Below is a small trained network, with its code and all its weights. Each question gives an input and a target symbol and asks what happens when units are switched off, that is, made to give their printed mean instead of their output.

import numpy as np


def w(rows, s, z=0):
    codes = np.array(rows[::2]) - 128.0
    scale = np.full(codes.shape[1], s)
    scale[-1] = z or s
    return codes * scale


def softmax(a):
    e = np.exp(a - a.max(-1, keepdims=True))
    return e / e.sum(-1, keepdims=True)


def log_softmax(a):
    a = a - a.max(-1, keepdims=True)
    return a - np.log(np.exp(a).sum(-1, keepdims=True))


def net(x, mask):
    ids = ['ΓΔΘΛΦαβζημξπτψ'.index(c) for c in x.split()]
    T = len(ids)
    res = E[ids] + P[:T]
    u = 0
    for l in range(3):
        r = res
        for j in range(2):
            rows = slice(3 * j, 3 * j + 3)
            q, k, v = (r @ M[l][rows].T for M in (Q, K, V))
            z = softmax(np.where(np.tri(T) > 0, q @ k.T / 3**0.5, -1e9)) @ v
            o = O[l][rows]
            res = res + np.where(mask[u + j], z, o[:, -1]) @ o[:, :-1]
        u += 2
    return log_softmax(res[-1] @ U[:, :-1].T + U[:, -1])


Q, K, V, O = {}, {}, {}, {}
E = w([
[123,209,159],'Γ',
[46,108,138],'Δ',
[122,120,141],'Θ',
[101,120,46],'Λ',
[122,120,140],'Φ',
[122,122,139],'α',
[172,91,157],'β',
[108,187,108],'ζ',
[94,46,94],'η',
[120,127,146],'μ',
[172,91,82],'ξ',
[147,157,185],'π',
[251,186,129],'τ',
[122,118,137],'ψ',
],0.025)
P = w([
[163,222,5],'0',
[133,180,44],'1',
[143,192,75],'2',
[145,173,82],'3',
[151,179,88],'4',
[150,172,79],'5',
[156,170,78],'6',
[152,166,86],'7',
[152,166,72],'8',
[150,178,95],'9',
[156,171,82],'10',
],0.0032)
Q[0] = w([
[58,94,174],'L0H1',
[195,117,194],'L0H1',
[44,145,13],'L0H1',
[154,43,24],'L0H2',
[137,168,252],'L0H2',
[92,255,132],'L0H2',
],0.0089)
K[0] = w([
[255,125,170],'L0H1',
[106,94,204],'L0H1',
[127,223,66],'L0H1',
[76,90,56],'L0H2',
[174,108,190],'L0H2',
[210,168,34],'L0H2',
],0.0096)
V[0] = w([
[140,40,80],'L0H1',
[184,45,17],'L0H1',
[28,148,250],'L0H1',
[2,186,56],'L0H2',
[75,223,58],'L0H2',
[144,189,19],'L0H2',
],0.0058)
O[0] = w([
[139,41,157,122],'L0H1',
[6,133,228,103],'L0H1',
[23,2,243,171],'L0H1',
[192,183,120,247],'L0H2',
[77,37,176,162],'L0H2',
[150,88,85,86],'L0H2',
],0.0051,0.0014)
Q[1] = w([
[90,230,154],'L1H1',
[231,194,106],'L1H1',
[92,164,75],'L1H1',
[170,114,229],'L1H2',
[124,115,255],'L1H2',
[31,57,128],'L1H2',
],0.0086)
K[1] = w([
[72,182,86],'L1H1',
[40,103,130],'L1H1',
[27,149,2],'L1H1',
[203,10,101],'L1H2',
[153,15,154],'L1H2',
[149,162,71],'L1H2',
],0.0075)
V[1] = w([
[155,2,124],'L1H1',
[13,172,104],'L1H1',
[165,33,53],'L1H1',
[160,66,69],'L1H2',
[133,102,157],'L1H2',
[169,221,70],'L1H2',
],0.0066)
O[1] = w([
[117,141,94,175],'L1H1',
[144,200,126,213],'L1H1',
[122,96,90,118],'L1H1',
[167,78,128,109],'L1H2',
[177,234,255,147],'L1H2',
[88,131,198,5],'L1H2',
],0.0057,0.0015)
Q[2] = w([
[44,57,162],'L2H1',
[68,114,56],'L2H1',
[1,177,144],'L2H1',
[133,196,85],'L2H2',
[49,68,114],'L2H2',
[128,59,162],'L2H2',
],0.015)
K[2] = w([
[85,42,169],'L2H1',
[61,85,6],'L2H1',
[46,165,164],'L2H1',
[184,141,132],'L2H2',
[99,97,132],'L2H2',
[134,67,133],'L2H2',
],0.017)
V[2] = w([
[26,118,106],'L2H1',
[136,113,216],'L2H1',
[76,248,151],'L2H1',
[81,85,178],'L2H2',
[135,45,167],'L2H2',
[175,113,154],'L2H2',
],0.016)
O[2] = w([
[177,130,172,255],'L2H1',
[88,253,156,128],'L2H1',
[192,177,59,196],'L2H1',
[179,169,136,196],'L2H2',
[182,176,153,114],'L2H2',
[49,107,204,51],'L2H2',
],0.011,0.0039)
U = w([
[79,213,67,4],'Γ',
[226,166,156,232],'Δ',
[32,165,82,107],'Θ',
[155,94,89,2],'Λ',
[106,144,110,31],'Φ',
[100,147,93,71],'α',
[77,173,227,228],'β',
[101,154,40,121],'ζ',
[160,96,169,92],'η',
[87,149,96,119],'μ',
[113,97,124,53],'ξ',
[66,255,129,43],'π',
[108,158,123,10],'τ',
[103,146,108,120],'ψ',
],0.01,0.0058)

Each question gives the input, a string of symbols that net reads in full, and the target symbol t.
The units are the heads (3 rows each of Q, K, V and O). Each row of codes is followed by its name. A weight is (code - 128) times the scale printed after its matrix; where a second scale follows, it is the last column's (O and U).
mask holds one flag per head, layer by layer. A switched-off head (its flag False) gives its mean, the last column of its rows in O, instead of its output. The means were averaged over made-up inputs and are rounded, as every weight is.
A unit's drop is (log p(t) with every unit on - log p(t) with that unit switched off) / (log p(t) with every unit on - log p(t) with every unit switched off).
The circuit of an input: a set's keep is (log p(t) with only the set's units on - log p(t) with every unit switched off) / (log p(t) with every unit on - log p(t) with every unit switched off). Starting from all 6 units, units are removed one at a time, each time the one whose removal leaves the highest keep (on an exact tie, the one counted first), for as long as the keep stays at least 0.8.
circuit, biggest first: the units of the circuit, biggest drop first
most important unit: the unit with the biggest drop
which heads matter: for each layer, one digit per head in row order, 1 if its drop is at least 0.15 and else 0, layers parted by /
drop when u is switched off: that unit's drop, to one decimal
input β ψ Δ Δ π, target π: which heads matter : 00 / 00 / 10
input β α ζ Δ β ψ β Δ β β ψ, target β: circuit, biggest first : (L2H1 L2H2)
input β Δ ξ β ψ μ ζ β Δ Δ β, target β: most important unit : L2H1
input Δ Δ τ ζ Δ Δ η, target Λ: circuit, biggest first : (L0H1 L2H1)
input β η β ψ α, target β: circuit, biggest first : (L2H1 L2H2)
input π β Δ β α, target β: which heads matter : 10 / 10 / 11
input α β β α ψ, target β: which heads matter : 00 / 10 / 11
input Δ Δ α τ β Δ π, target β: circuit, biggest first : (L0H2 L0H1 L2H1)
input α Λ ζ, target ζ: circuit, biggest first : (L2H2 L2H1)
input τ Δ ψ ψ η Δ π, target β: circuit, biggest first : (L0H2 L2H1 L1H1 L0H1)
input Δ Δ Δ α Δ Δ β π Λ ζ η, target η: which heads matter : 00 / 10 / 10
input β Θ Γ, target Γ: which heads matter : 00 / 00 / 11
input β α Δ β Θ β Δ β Θ, target β: which heads matter : 00 / 01 / 11
input Δ Δ Δ α α Δ η, target η: most important unit : L2H1
input Δ β Λ β Δ β Γ Δ μ μ τ, target Θ: drop when L2H2 is switched off : 0.2
input β Δ ψ β π Δ, target Δ: drop when L1H1 is switched off : 0.0
input Δ η Δ Γ Δ ψ Δ π ψ π, target π: drop when L2H1 is switched off : 1.1
